[ 195,  -65,   54,   80, -153,  101,  343, -232,   68,  394,  271,  -89,
  170,  -76, -100,   13,  157,   69,  296,  -49, -114, -161, -377, -174,
 -155,  190, -413, -498, -525,  136,   10,  142,  177,  218,  -82, -205,
   67, -227,  -10,  291, -198,   70,    8,  225,  -77,  114,  136,  117,
   53,  291,  492,    6,  359,  134,   21,  290,    7] : bivi
[ -36,  -15,  294,  142, -242,  225,  371, -152,  147,  -79,  332,  331,
   49,   13,   99,   41,  176,   85,  279,   77, -516,   64, -355, -158,
   72,  143, -283, -243, -248,  635, -133,  189,  422,    2,  168,  -73,
  182, -216,  -76,  107, -147,  119,   93,  -55,   51,  207,  461, -505,
  132,  248,  293, -433,  180, -107,  -81,  -77,   -3] : veram
[  92,  -61,   16,   96, -244,  148,  425, -194,  137,  203,  209,   63,
  145,  -22,  -47,   82,  219,   66,  215,  -69, -250, -130, -399, -160,
 -115,  165, -320, -369,  100,  279, -113,  208,  280,  165,   24,  -69,
  118, -149,  -50,  229, -205,  148,   81,  104,   25,  132,  205, -448,
   80,  281,  400, -122,  286,   32,  -83,  204,    2] : Fol
[  92,  -61,   16,   96, -244,  148,  425, -194,  137,  203,  209,   63,
  145,  -22,  -47,   82,  219,   66,  215,  -69, -250, -130, -399, -160,
 -115,  165, -320, -369, -412,  413, -113,  208,  280,  165,   24,  -69,
  118, -149,  -50,  229, -205,  148,   81,  104,   25,  132,  205, -448,
   80,  281,  400, -122,  286,   32,  -83,  204,    2] : giron
[  92,  -61,   16,   96, -244,  148,  425, -194,  137,  203,  209,   63,
  145,  -22,  -47,   82,  219,   66,  215,  -69, -250, -130, -399, -160,
  -21,  165, -320, -369, -412,  279, -113,  208,  280,  165,   24,  -69,
  118, -149,  -50,  273, -488,  115,  177,  -74,  -32,  237,  -95, -286,
  208,   98, -333, -911, -172,   27,  -78,   16, -134] : Foz
[  -8,  -19,  134,  161, -221,  209,  437, -171,  142,  -59,  222,  197,
   68,   53,   62,   94,  174,   75,  224,   21, -356,  -22, -390, -191,
 -136,  162, -259, -323, -271,  530, -143,  196,  371,   60,  172,  -10,
  179, -137,  -97,  174, -244,  169,  140,  -22,   98,   37,  337, -483,
  116,  273,  320, -345,  205,  -31, -141,   62,  -53] : Kiten
[-120,    8,  233,  411,   49,  191,  388,  288,  -13, -434,  418, -266,
 -165,  -99,   37,  102, -456, -231, -428,   24,  304, -204, -384, -267,
 -448, -122,  -48, -101,  127,  132,  159, -288,  -29,  346,  -84,  225,
  198, -130,  -47,  419, -417,   14,   -7,  -20, -244,  177, -391,  -67,
   53,   45, -271, -871, -122,   -5,  -92,   24,  -75] : zet
[-124,   46,  281,  304,  414,  200,  309,  -57, -136, -711, -101,  111,
 -282,  111,  260, -131, -156, -143, -137,  189, -145,  207, -269, -270,
 -167, -411, -211, -131,   60,  394,   18,  -74,  354,   92,  -25,  -94,
  607, -476,  158, -153, -209,  -18,  133, -210,  326,   26,  261, -190,
  321,  108, -462, -735, -174,  -87, -238, -253, -234] : mubo
loc: [414] | mubo, 5
loc: [320] | Kiten, 51
loc: [7] | bivi, 57
loc: [419] | zet, 40
loc: [127] | zet, 29
loc: [-288] | zet, 32

[ 220,  344,  271,  151, -216,  773,  573,  284,  453,  531, -252,  -55,
  -89,  -50,  251,  142]  vemo
[-396, -397,  265,  120, -271,  538,  381,  172, -313,  322,  -33,   32,
  143, -460,  305, -417]  nid
[-146, -181,  146,  -17,  -29,   67,   69,   52, -305,   63,  332,  772,
   10, -181, -278, -244]  Dofu
loc: [-397] | nid, 2
loc: [-278] | Dofu, 15
loc: [773] | vemo, 6

[-142, -287,  145,  182,   12,   66,  137,  241,  518,  146,  142, -403,
   14, -112, -134,  229,   96, -135,  306, -502,  -25,  -34,  173,  -12,
  239,  -33,  207,  188,  443,  388,  761, -102,   85, -206,  126, -187,
  -30,  269,   49,  -25, -212,  133,   50,   12,  122,    8,   76, -223,
 -343] -> zupov
[-173, -287,  206,  -24,   12,   82,  137,  241,   27,  146,  142, -130,
   39, -112, -134,  340,  147, -316,  306,  238,  -25,  210,  112,  -12,
  358,  -33, -233,  188,   76,   12,   22, -122,   71,  216,   55, -201,
   66, -321,  -38,   18,  -49,  324,   40, -291,  122,  256,   91, -223,
 -244] -> regu
[-173, -287,  206,  -24,   12,   82,  137,  241,   27,  146,  142, -130,
   39, -112, -134,  340,  147, -316,  306,  238,  -25,  210,  112,  -12,
  358,  -33, -233,  188,   76,   12,   22, -122,   71,  216,   55, -201,
   66, -321,  -38,   18,  -49,  324,   11, -291,  370,  256,   91, -223,
 -244] -> Tav
[-173, -287,  160,  182,   41,   66, -292,  241,   27,  146,  142,  385,
   14, -112, -134,  229,  147, -102,  249,  -69,  -25,  133,   59,  -12,
  239,  199, -287,  188,   66,   76,    1, -122,   85,  216,   55, -201,
  -30,  -48,  -63,  -25,   30,  133,   50,   12,  122,   19,  116, -144,
 -244] -> bevod
loc: [-48] | bevod, 38
loc: [173] | zupov, 23
loc: [-343] | zupov, 49
loc: [11] | Tav, 43

[ -37,  -33, -388, -210,   21,   -6] : sipe
[  22,  -57,  736, -710,   30,  226] : paboz
[ -37,  -33, -388, -210,   46,   -6] : res
loc: [22] | paboz, 1
loc: [226] | paboz, 6

[-455, -476,  -18,    0, -363,  413] = Daf
[ -96,  201,  458,  175,  367, -362] = Vumad
[-361,  159,  887,  398, -266,  457] = vubeg
loc: [367] | Vumad, 5
loc: [-361] | vubeg, 1
loc: [-362] | Vumad, 6

[  73,  -45,   26,   78,  182,  -26, -143,   20, -253,  542,  497,  259]  kisu
[-22, -29,  17,  27, -55,  10, -31,  41,  -2,  -3, -98,  68]  Kobi
[  2,  18,  -5,   4,  28, -11,   3, -11, -21,  37,  67, -11]  lasa
[  62, -202,  419,   44,  205,   40, -241,    0, -287,  765,  721,  260]  faza
loc: [27] | Kobi, 4
loc: [205] | faza, 5
loc: [-21] | lasa, 9
loc: [-22] | Kobi, 1
loc: [259] | kisu, 12

[-211,  225,    9,    2,  104, -301,  -34] : roge
[ 554,  337,  502,  -60, -133,  219, -174] : Tugi
[-209,  -92, -573, -469, -281,  295,    9] : kovab
[ -25, -232,  -97,  231, -555,  224,  230] : Veki
[-358, -976, -155,  717,  456,  225,  211] : pamaf
[-603, -720,   11,  602,  573, -554,  320] : tiro
loc: [224] | Veki, 6
loc: [717] | pamaf, 4
loc: [-554] | tiro, 6
loc: [295] | kovab, 6

[-281,  -92,    4,  144,   30, -179,   -2] : Zeli
[  73,  -47,  241,   47, -273,   -5, -311] : tigop
[ 194, -113,  621,  117, -706,  273,  242] : Sapur
[  72,  -13,    3, -280,   11, -180,   -4] : gez
[-347, -269,  217,   78,  195,  -23,   55] : Nedug
loc: [195] | Nedug, 5
loc: [73] | tigop, 1
loc: [-280] | gez, 4
loc: [-4] | gez, 7
loc: [241] | tigop, 3
loc: [194] | Sapur, 1
loc: [-347] | Nedug, 1

[-760,  145,  742,  488,  321, -322,   83,  -68,  115, -254, -327,  -59,
  -84,  391, -478] : rafop
[ 369,  823,  -14,  281,  229,  371,   44,   78,  -12,  336,  717, -341,
  261, -477,  118] : lidu
[  48,  834,  116,  105, -614, -105,   76, -449, -729, -233,   75,   64,
  387, -194, -133] : pumo
[ -90,  771,   94,  -10, -647,  -90,   45, -386, -543, -291, -322,  140,
  506, -368,  -40] : gumad
[ 369,   70,  -14,  281,  229,  371,   44,   78,  -12,  336,  717, -341,
  261, -477,  118] : tesa
[-760,  145,  742,  488,  321, -322,   83,  -68,  231,   72,  243,  538,
 -505,  320,  104] : bip
loc: [-647] | gumad, 5
loc: [140] | gumad, 12
loc: [-59] | rafop, 12
loc: [72] | bip, 10

